Each row is followed by roughly how far along a hidden order it lies, from 0 to 15. A new part has a new order.
[ 10.1  -0.7  -1.8  -2.9 -25.2  -1.8  -4.5 -20.6  14.7  -6.7 -10.4  -2.8
  10.0 -21.9  11.7 -29.1   4.7   7.1  -4.0 -31.3  -0.9 -18.0  18.8   6.0
  17.5  16.2  17.6 -25.4  14.2  12.1  15.9 -12.3 -30.9   8.7   2.2   2.3
 -16.4  -1.5   4.5  18.5  11.9  31.1  -2.8  10.0  26.2  18.6 -15.7 -46.1
  25.8 -47.2  16.5  -5.1 -37.0 -10.2 -13.2   2.2   6.9  13.1 -10.8  31.1
  -5.0  27.2   9.9   4.9 -25.4 -18.5  -0.4 -37.2  31.1   8.2   3.5 -19.5
 -13.1  -6.3  17.2  -5.8  -9.9  14.5] -> 2
[ -4.3  -4.3   6.0  -1.6  11.0   7.8   6.5  16.8 -10.2  25.5  24.0  -5.9
  -4.2 -19.6  11.9   6.5  17.3   2.7  -6.3  38.9 -27.5  28.9   1.4  -7.7
 -23.0  12.1 -37.7   4.1  -2.4 -27.2  19.3  10.5  72.7 -23.3  -2.3  27.4
  11.1  -0.1   2.7 -16.8  -2.4 -20.2 -20.8  60.5 -41.5  11.3 -12.1  25.9
 -32.1  46.5  -6.0  11.4  -3.3 -24.8  33.7 -32.2  21.6 -14.4   2.4 -34.3
  -5.5 -41.5   3.1  12.7  41.1  12.7 -10.4  47.3  -5.9 -32.6  18.8  14.0
  -6.2 -10.8 -11.6  -5.3   4.2 -12.3] -> 14
[ 36.4  -1.9  -1.6  -2.9 -21.9   9.6   8.6   4.2  -3.5   4.3  43.2   9.2
  -4.5  38.9  -8.8 -25.9  -5.1  21.0  -2.8   0.3   3.4  -5.1  -0.2 -19.8
  20.0   3.9  14.4  46.9  -5.1   0.8 -33.5  -8.2 -22.2   4.9  -4.1 -29.0
  18.6  20.8  11.2  17.5   1.6  -1.3  14.2  12.3  -3.8  -1.9  10.7  27.2
  10.7  15.0  -7.4 -32.0  17.5   8.3  -2.5 -10.5 -16.0  -5.1  -3.9  14.5
   9.0 -11.7  16.2  11.1  19.7   8.3  12.5  19.5  12.5 -21.8  -4.7   0.1
 -14.3  -3.2  -9.4  -9.7 -36.3  -0.8] -> 0
[ -3.8  12.9   1.5 -11.6  17.8  -3.5  -0.5  -1.2   5.2   9.9 -16.0  -4.2
  -4.1 -24.3  20.3  11.5  -1.5   1.3   3.9  16.0   0.1   6.9  -3.4   1.1
 -13.9 -11.2 -22.9 -24.0  -3.7 -14.2  54.3   5.8   7.0   2.0  11.7  27.7
 -10.1 -19.5   4.5  -3.6  -5.5  10.1 -12.3  35.2  -8.5  -9.5  20.5   0.3
   4.7  13.3   5.9   3.1  14.1   2.1 -12.0   3.4  40.0   9.1  -4.4 -21.3
 -11.8 -17.8  -3.3 -19.0   1.5   0.2  -8.1  27.7 -19.0 -15.0   6.6  -6.6
  -0.9  -4.4  -1.3  -2.3  41.3  -6.0] -> 15
[-39.8  14.2  16.5   8.8 -16.0 -35.9   3.0   8.3   4.3  -9.1 -10.2  -3.2
  11.2  33.6  -9.0 -19.9   0.7  -2.8   8.7   1.7  11.9 -11.5 -21.8   8.8
  16.3 -16.8  -5.0 -13.8  -0.3   5.5 -16.9   7.5  -3.7  -0.4   4.2 -12.3
  19.0  -3.3  -0.7 -14.7  12.5 -20.8  -2.1 -53.6  -6.1  27.1 -13.2  19.9
 -26.6   8.4 -30.7 -19.5  55.4   6.6   6.5  20.1 -24.1  -2.8   8.0 -19.3
  15.7  19.5   1.6 -27.3   0.8   1.6  -5.9 -13.1 -18.9  20.0 -35.9  29.9
   2.9  22.2 -17.1   7.0  26.6 -12.6] -> 9
[  2.3  -1.3   3.0   8.7 -24.3   7.1  11.3  -0.5   1.1   8.5  16.7   5.1
  -4.0 -22.5  13.9 -14.1   7.7   1.1  -7.6   7.8 -13.8  10.2  -2.2   8.9
  19.3   2.7  -6.2   4.2   5.6  -3.3  28.0  -0.5  10.0  -4.7   4.8  11.6
   2.0   2.9  -3.4  11.7   0.2 -20.6 -26.3  15.7  -3.1   7.1 -32.4   1.6
   3.8   8.9 -12.5  -7.9 -26.4 -18.5 -11.6 -19.4  18.1   1.0   0.8   2.5
   1.2  -1.3   1.3  34.8  22.8   4.3  -2.6  19.9  18.5  -7.0   5.3  -0.8
 -16.9 -13.8   6.2   3.2   6.8   8.5] -> 6
[-17.9   2.3   6.4   8.5  -1.5  -9.1   3.5  15.7  -6.8  -2.4   8.4  -1.3
  -0.8  23.0   4.1  -0.6   2.4  -2.1   0.5  10.4  -2.2   3.1 -17.1   9.6
  15.1 -12.7  -4.6   5.1  -1.2  -5.8 -23.4   7.0  27.0 -17.8   1.8  -6.0
  24.1   8.8  -5.0 -21.1  14.6 -37.7  -4.5 -24.0 -12.8   1.5  -9.1  22.1
 -26.8  30.2  -8.6  -1.9  42.5  -6.2  18.7  -2.4  -7.9  -9.5  10.6 -10.2
  10.1  -0.7  -5.0   7.1  21.7   9.6  -5.5   9.0 -13.6   2.1  -7.6  21.5
   6.7   8.6  -9.2   7.8   3.7  -5.7] -> 8
[ -9.2  -0.6   1.2   3.6  -8.3  -2.6   4.2  -5.7  -0.5   4.5  -5.2  -3.2
  -2.6 -42.0  16.3   3.0   2.4   1.4  -3.4   3.8  -3.9   4.8  -1.1   6.9
   0.2  -5.7 -17.7 -10.2   4.3  -5.1  34.4   2.7   1.9  -6.3   6.4  23.5
  -7.5  -9.2   3.8   2.4   1.2   1.2 -14.2  21.4 -14.6   1.0   2.5 -16.1
  -7.5   1.0  13.9   0.8  -9.2 -10.6  -8.5  -6.7  23.0   3.8  -2.8  -4.3
 -11.6 -13.2  -1.5  10.1   7.9   0.8  -5.8  18.0   0.9  -6.9  -0.3  -7.7
  -4.3  -6.6   2.7  -2.1  25.0   4.4] -> 10

Next part:
[  1.0 -10.0  -4.6   2.8  -2.0  -3.2  -4.2  12.6  21.5  11.8 -18.0   7.9
  15.0  -1.1   7.5  -3.4 -14.0 -10.5  33.7  -8.9  51.5   0.8  21.8  -8.6
   3.9  -7.0 -49.3  -8.1 -20.4   5.7   9.1 -19.9 -11.9   6.5 -11.4   7.8
 -17.1 -64.1   7.9  27.7   3.9  13.0  -4.3  23.6  -3.8 -28.2 -11.1   1.7
  17.2 -36.8  22.7 -13.9   8.9 -29.1  -0.6 -17.5 -11.5  -9.2 -33.5 -32.5
   8.0 -13.8  -2.1   2.8  10.2  -9.2] -> 0
[ 22.2  32.5   9.7  -4.5 -22.8  27.8   9.0   6.6 -28.0  -9.7   8.1 -21.4
 -17.2   4.7 -36.4  -7.1   9.1  21.6  -8.0 -13.9 -43.7  -4.0 -10.1  16.2
 -15.0   6.5  15.9   1.0  16.0  12.3  -6.4  13.7  19.9   0.4  -5.2   3.1
   0.1  49.1  -8.6  -6.2  -7.5 -23.8   5.7  -6.8  -4.7  -3.2  16.4 -13.6
 -19.8  38.7 -11.0  12.0  -5.4  16.1  11.3 -13.2  13.9   5.6 -13.4  19.7
 -15.4 -13.4  30.8  -2.0   3.1  10.9] -> 9
[ 11.4  42.6   8.6  -8.1 -34.0   0.1   4.9   9.5 -42.9  12.8  -1.0 -35.0
  -3.2  -6.0 -46.8 -21.6   6.4  20.2  32.1 -30.5  80.5  -2.1  22.7  29.0
 -37.8 -15.1  22.2   6.9  -9.1 -19.8  -7.6  -0.3  29.4  -0.2 -43.1  -8.8
 -42.7  -6.3  14.5  25.8   8.4  13.6   5.4  22.8  -7.5 -83.4  -5.3  -8.2
  -4.6  45.7 -14.1 -30.6   5.1  24.8 -45.8 -17.5 -17.1  19.3  15.0 -27.8
  20.2 -21.1  -8.5 -16.0  19.8  -1.8] -> 4
[-17.2  21.8  -7.7   9.9   5.6 -25.8  -1.3  -8.3  13.4   5.5  -4.5   8.6
   1.1  -3.8   6.4  -9.9   6.4  -2.3  11.1  -9.6  82.1   7.0  17.1  -0.2
   1.8  -1.6 -25.8 -13.8 -20.6  -8.3  13.5 -11.1  24.2  12.0   8.6   0.9
   3.3 -56.0   2.6  -6.5   2.2  -0.8  -9.6  21.9  -0.7 -17.6 -15.6  -1.4
  -2.8 -35.6  17.7 -20.8  18.4   6.1  29.2  11.6 -15.3  -3.8 -50.8  -5.7
   3.7 -32.2   8.8 -18.8  10.8 -19.2] -> 6
[ 28.6 -18.7   9.7 -10.3  -4.5  85.9   9.9  30.1 -24.9  -5.0   8.3  -6.0
 -16.2   9.3 -21.5   2.4 -10.6  11.7 -14.3  10.4 -94.1  -7.8 -18.8  -6.7
   1.3  12.6   3.1   2.1  18.9  13.3 -18.7  17.6 -23.5 -11.2   8.7  -6.0
  16.7  94.8 -17.0  -7.6 -10.8 -15.4  19.2  -8.6   3.2  25.0  26.9  -1.7
 -18.0  25.2 -15.9  25.0 -10.7 -23.1  -1.4 -15.7  20.6  -4.4  20.2  31.0
 -10.5  21.7  34.8  10.6  -3.5  18.1] -> 7
[-30.3  -8.2 -10.6  11.1  23.7   2.5  -0.2 -10.4  -3.5  11.6  -0.7  14.3
   2.3  -8.0  19.8   0.5   4.0  -9.1  -5.7   4.9  30.7  -3.9  18.0  -8.3
   8.9  -3.0  -8.2 -17.2   2.4 -13.1   3.6  -7.9  -6.4   0.0  14.6 -15.4
   4.0   3.5  -4.2 -21.6   4.1   7.1   5.4   3.7   3.5 -22.2 -13.3   4.5
   9.3 -36.4  17.8 -10.2   4.6   1.5  17.7  21.8  -8.0 -10.8 -12.4  -5.3
   5.9  -3.1  -7.2  -7.0  -2.5  -7.2] -> 5
[ 10.3  27.3   5.7   1.1  -7.3  32.5  15.9   1.1 -40.7 -11.5  22.7 -14.3
 -34.3   3.4 -22.1  -8.6  19.0  19.7 -37.0   2.1 -36.8  -1.3 -16.9   7.7
 -13.3  15.7  27.0 -15.8  19.4  -0.7  -8.3  24.3  27.4  -5.1  21.9 -11.5
  25.5  96.1 -19.5 -36.0  -5.4 -30.5   7.2 -17.1   3.9   9.3  15.2 -12.0
 -29.2  34.8 -22.3  12.4   0.7  28.9  19.7  20.2  23.8   6.4   6.4  58.9
 -12.4 -14.5  40.2 -15.5  -2.7   9.7] -> 15
[ 24.3  34.5  17.8 -16.0 -37.1  68.4  -0.8  33.0 -25.7  -4.4   9.7 -23.5
  -1.9   9.8 -43.4   3.6  -8.8  22.2  -2.4 -21.8 -38.7   3.8 -12.1  16.5
  -3.7  -1.1  12.5  48.9  -1.9   4.3 -25.1  24.5  15.4   1.6 -28.8  -0.6
 -29.2  39.3   4.2  10.2  -0.5 -15.0   7.4  26.4  -2.0  -8.5  26.5  -3.3
 -36.8  75.6 -32.9  18.6 -12.4   5.1 -32.7 -41.9   6.7  22.0  35.9  17.6
   1.2   6.0  27.3   4.7  11.2  11.1] -> 2
[-21.1  24.0  -7.2  16.2  13.5  -6.0  -1.3 -16.9  -2.0  10.3   3.3   2.0
  -6.3  -5.7  -1.0 -10.4  24.2   4.6  -4.6 -20.1  81.6  -0.8  11.4   8.3
  -2.6   3.1  -8.2 -15.6 -10.1 -11.1   8.8  -4.6  33.4   8.3  11.6  -2.3
   0.7 -39.2  -1.9 -25.8  -2.6 -15.5  -8.8   4.1   0.6 -15.1 -15.2  -5.3
  -4.5 -26.8  21.0 -12.2   8.5  28.9  44.0  22.1  -7.7   1.4 -46.9  -0.6
  -2.4 -39.1  18.9 -20.4  -0.9 -18.3] -> 9
[ -8.6   1.0  -1.4  -1.4 -11.0  23.6  -6.0  21.4   5.3  19.3 -10.6   9.9
  14.3   0.9  -2.5  -0.9 -17.2  -1.3  24.2 -17.4  63.0   1.6  18.6  -5.0
  14.2  -5.8 -42.0  15.2 -19.8  -7.7  -7.0  -8.5  -1.5   7.9 -12.2  -2.3
 -30.4 -56.6  16.1  12.6   2.2   1.8  -0.2  48.7  -1.3 -36.1  -4.4   3.6
  -1.8 -11.8  11.1  -9.4   3.4 -16.5 -15.8 -19.8 -12.6  -0.3 -15.8 -16.6
  12.2  -9.4   8.4  -0.8  11.0  -9.9] -> 0
[-20.8  21.8 -10.9   9.4   0.4 -83.4   0.2 -20.6  33.1  -6.5 -15.0   9.0
   4.3  -5.1  13.7 -10.9  -0.3  -7.6  31.3  -0.5  59.4  12.7  19.2  -5.5
  -5.0  -5.7 -41.3 -25.8 -28.8   5.7  24.3 -23.6  19.4  12.8  10.4  14.0
   8.2 -76.3   2.3  14.6   1.0   7.4 -16.4  13.9  -3.6  -3.2 -14.8   0.2
   1.6 -55.8  20.6 -23.8  23.6 -10.0  26.5   5.5 -17.7  -7.8 -64.4 -26.3
   5.0 -30.5 -13.2 -11.9  12.5 -25.7] -> 5
[-16.6  35.7  -6.9   3.7  -9.9 -50.8  -0.1   3.7   4.5   7.5  -9.4  -1.1
   0.7  -1.2   7.7 -17.4  -1.6   4.2  25.0 -10.5  93.4  10.9  23.5  -5.7
  -9.3  -6.0 -36.7 -12.7 -29.6  -8.3   7.0 -11.0  29.8   9.0  -1.6   2.1
 -11.1 -53.7   8.1  12.6   0.4   2.3 -13.0  32.3  -0.7 -26.2 -11.1  -0.4
  -6.9 -24.7   1.6 -20.2  21.6  17.7   6.5   0.3 -14.8   1.5 -55.5 -11.3
  14.4 -29.9   6.0 -15.3  17.4 -22.9] -> 5
